Here is a tiny trained network, its code and every weight. The questions are about switching its units off for an input and a target symbol, where a switched-off unit gives its printed mean instead of its output.

import numpy as np


def w(rows, s, z=0):
    codes = np.array(rows[::2]) - 128.0
    scale = np.full(codes.shape[1], s)
    scale[-1] = z or s
    return codes * scale


def norm(h):
    return h / np.sqrt((h * h).mean(-1, keepdims=True) + 1e-5)


def f(y):
    return y / 2 * (1 + np.tanh(0.7978845608 * (y + 0.044715 * y**3)))


def softmax(a):
    e = np.exp(a - a.max(-1, keepdims=True))
    return e / e.sum(-1, keepdims=True)


def log_softmax(a):
    a = a - a.max(-1, keepdims=True)
    return a - np.log(np.exp(a).sum(-1, keepdims=True))


def net(x, mask):
    ids = ['δζλξψω'.index(c) for c in x.split()]
    T = len(ids)
    res = E[ids] + P[:T]
    u = 0
    for l in range(2):
        q, k, v = (norm(res) @ M[l].T for M in (Q, K, V))
        z = softmax(np.where(np.tri(T) > 0, q @ k.T / 2**0.5, -1e9)) @ v
        res = res + np.where(mask[u], z, O[l][:, -1]) @ O[l][:, :-1]
        u += 1
        y = f(norm(res) @ A[l][:, :-1].T + A[l][:, -1])
        res = res + np.where(mask[u : u + 4], y, B[l][:, -1]) @ B[l][:, :-1]
        u += 4
    return log_softmax(norm(res)[-1] @ U[:, :-1].T + U[:, -1])


Q, K, V, O, A, B = {}, {}, {}, {}, {}, {}
E = w([
[119,88,98,149,104,118,136],'δ',
[137,157,81,131,70,148,125],'ζ',
[154,136,194,171,67,188,172],'λ',
[198,103,157,174,170,50,103],'ξ',
[171,100,120,164,201,86,204],'ψ',
[111,71,123,79,198,2,160],'ω',
],0.025)
P = w([
[212,72,184,84,162,81,89],'0',
[145,147,150,246,127,141,122],'1',
[164,101,27,207,57,158,189],'2',
[30,123,173,215,110,142,66],'3',
[173,127,94,215,40,185,173],'4',
[147,203,169,230,148,123,67],'5',
[147,88,94,145,123,88,177],'6',
[50,125,215,181,130,102,112],'7',
[157,127,70,151,54,154,152],'8',
[105,183,159,176,153,116,73],'9',
[141,84,171,142,112,137,177],'10',
[103,166,114,214,140,140,52],'11',
],0.011)
Q[0] = w([
[226,81,124,235,3,51,236],'L0H0',
[253,90,73,187,106,143,253],'L0H0',
],0.0049)
K[0] = w([
[211,72,254,46,112,135,59],'L0H0',
[160,70,49,43,141,124,97],'L0H0',
],0.0053)
V[0] = w([
[86,253,198,153,102,104,103],'L0H0',
[81,190,59,93,49,151,187],'L0H0',
],0.0079)
O[0] = w([
[151,58,65,215,130,115,1,61],'L0H0',
[239,13,129,223,139,132,236,2],'L0H0',
],0.0081,0.0045)
A[0] = w([
[244,63,137,81,2,15,171,76],'L0N0',
[101,131,240,22,134,44,229,163],'L0N1',
[116,84,103,181,242,102,150,66],'L0N2',
[102,128,61,147,46,43,175,253],'L0N3',
],0.0059,0.0022)
B[0] = w([
[157,120,58,13,145,176,244,176],'L0N0',
[141,162,39,180,54,197,129,255],'L0N1',
[2,159,123,147,87,148,92,157],'L0N2',
[133,18,93,254,116,196,53,240],'L0N3',
],0.0084,0.004)
Q[1] = w([
[198,91,26,102,55,176,255],'L1H0',
[146,151,100,216,60,111,149],'L1H0',
],0.0077)
K[1] = w([
[187,185,161,3,131,138,133],'L1H0',
[83,126,140,116,146,27,224],'L1H0',
],0.0065)
V[1] = w([
[141,79,190,75,22,112,2],'L1H0',
[157,218,155,205,58,143,88],'L1H0',
],0.0066)
O[1] = w([
[203,141,154,145,69,86,116,69],'L1H0',
[140,134,151,86,80,248,20,252],'L1H0',
],0.018,0.0031)
A[1] = w([
[88,135,223,103,2,197,109,4],'L1N0',
[39,98,27,143,129,93,79,120],'L1N1',
[152,75,91,107,100,75,116,158],'L1N2',
[153,216,159,169,89,160,178,114],'L1N3',
],0.0076,0.0015)
B[1] = w([
[150,121,107,131,152,93,144,254],'L1N0',
[131,158,87,209,71,145,134,176],'L1N1',
[246,222,147,158,93,57,131,131],'L1N2',
[158,177,128,138,88,94,130,189],'L1N3',
],0.011,0.0092)
U = w([
[93,154,103,2,94,191,122,25],'δ',
[162,78,111,89,131,164,184,189],'ζ',
[230,106,162,161,84,196,86,7],'λ',
[102,167,173,88,88,98,50,129],'ξ',
[43,164,143,85,166,212,98,254],'ψ',
[48,207,146,143,57,25,119,203],'ω',
],0.0077,0.001)

Each question gives the input, a string of symbols that net reads in full, and the target symbol t.
The units are the heads (2 rows each of Q, K, V and O) and the neurons (one row each of A and B). Each row of codes is followed by its name. A weight is (code - 128) times the scale printed after its matrix; where a second scale follows, it is the last column's (O, A, B and U).
mask holds one flag per unit, layer by layer, with each layer's heads first. A switched-off unit (its flag False) gives its mean, the last column of its rows in O or B, instead of its output. The means were averaged over made-up inputs and are rounded, as every weight is.
A unit's drop is (log p(t) with every unit on - log p(t) with that unit switched off) / (log p(t) with every unit on - log p(t) with every unit switched off).
The circuit of an input: a set's keep is (log p(t) with only the set's units on - log p(t) with every unit switched off) / (log p(t) with every unit on - log p(t) with every unit switched off). Starting from all 10 units, units are removed one at a time, each time the one whose removal leaves the highest keep (on an exact tie, the one counted first), for as long as the keep stays at least 0.8.
circuit, biggest first: the units of the circuit, biggest drop first
most important unit: the unit with the biggest drop
top k neurons: the k neurons with the biggest drops, biggest first
k most important neurons of layer l: the k neurons of layer l with the biggest drops, biggest first
input δ ζ ψ ξ ξ λ ξ λ δ δ ω, target δ: circuit, biggest first : [L0H0; L1H0; L0N1]
input ω ζ δ λ λ ω ω δ ζ ψ ψ, target ω: 2 most important neurons of layer 0 : [L0N1; L0N2]
input λ ω ω ω ξ λ ξ λ ω, target λ: circuit, biggest first : [L0N3; L1H0; L0N1]
input λ λ λ λ λ λ λ δ, target λ: circuit, biggest first : [L1H0; L0H0]
input ζ λ ζ λ λ, target ζ: circuit, biggest first : [L0H0; L0N0; L1H0]
input ζ λ λ λ δ ψ λ ξ, target ψ: circuit, biggest first : [L1H0; L0N2]
input λ λ ζ λ λ δ λ ζ ω λ λ ζ, target λ: top 3 neurons : [L0N3; L0N1; L0N2]
input ω ω λ λ ξ, target ω: circuit, biggest first : [L1H0]
input ζ λ λ ψ ζ, target ζ: 2 most important neurons of layer 0 : [L0N0; L0N1]
input ζ ω λ λ ζ ξ λ λ ξ, target ζ: circuit, biggest first : [L0N0; L0H0; L1H0]
input ζ λ λ λ λ λ λ ξ λ ω δ, target ζ: circuit, biggest first : [L0N0; L0H0]
input ψ δ ζ, target ψ: circuit, biggest first : [L1H0; L0N1; L0H0]
input ψ δ δ δ ζ ζ ξ, target ψ: top 2 neurons : [L0N1; L0N0]
input ψ ψ ω λ ω, target ψ: circuit, biggest first : [L1H0; L0N1; L0H0]
input ω ζ ω ζ ψ, target ω: most important unit : L1H0
input δ λ λ ψ ω ψ ξ, target δ: top 2 neurons : [L0N0; L0N1]
input ω ω ζ ζ ξ δ δ ψ λ λ λ, target ω: top 2 neurons : [L1N3; L1N0]
input δ ψ λ, target δ: top 2 neurons : [L0N1; L1N1]
input δ δ λ λ ζ λ λ, target δ: 2 most important neurons of layer 0 : [L0N1; L0N3]
input λ λ λ λ ζ λ ζ λ δ, target λ: most important neuron of layer 0 : [L0N3]
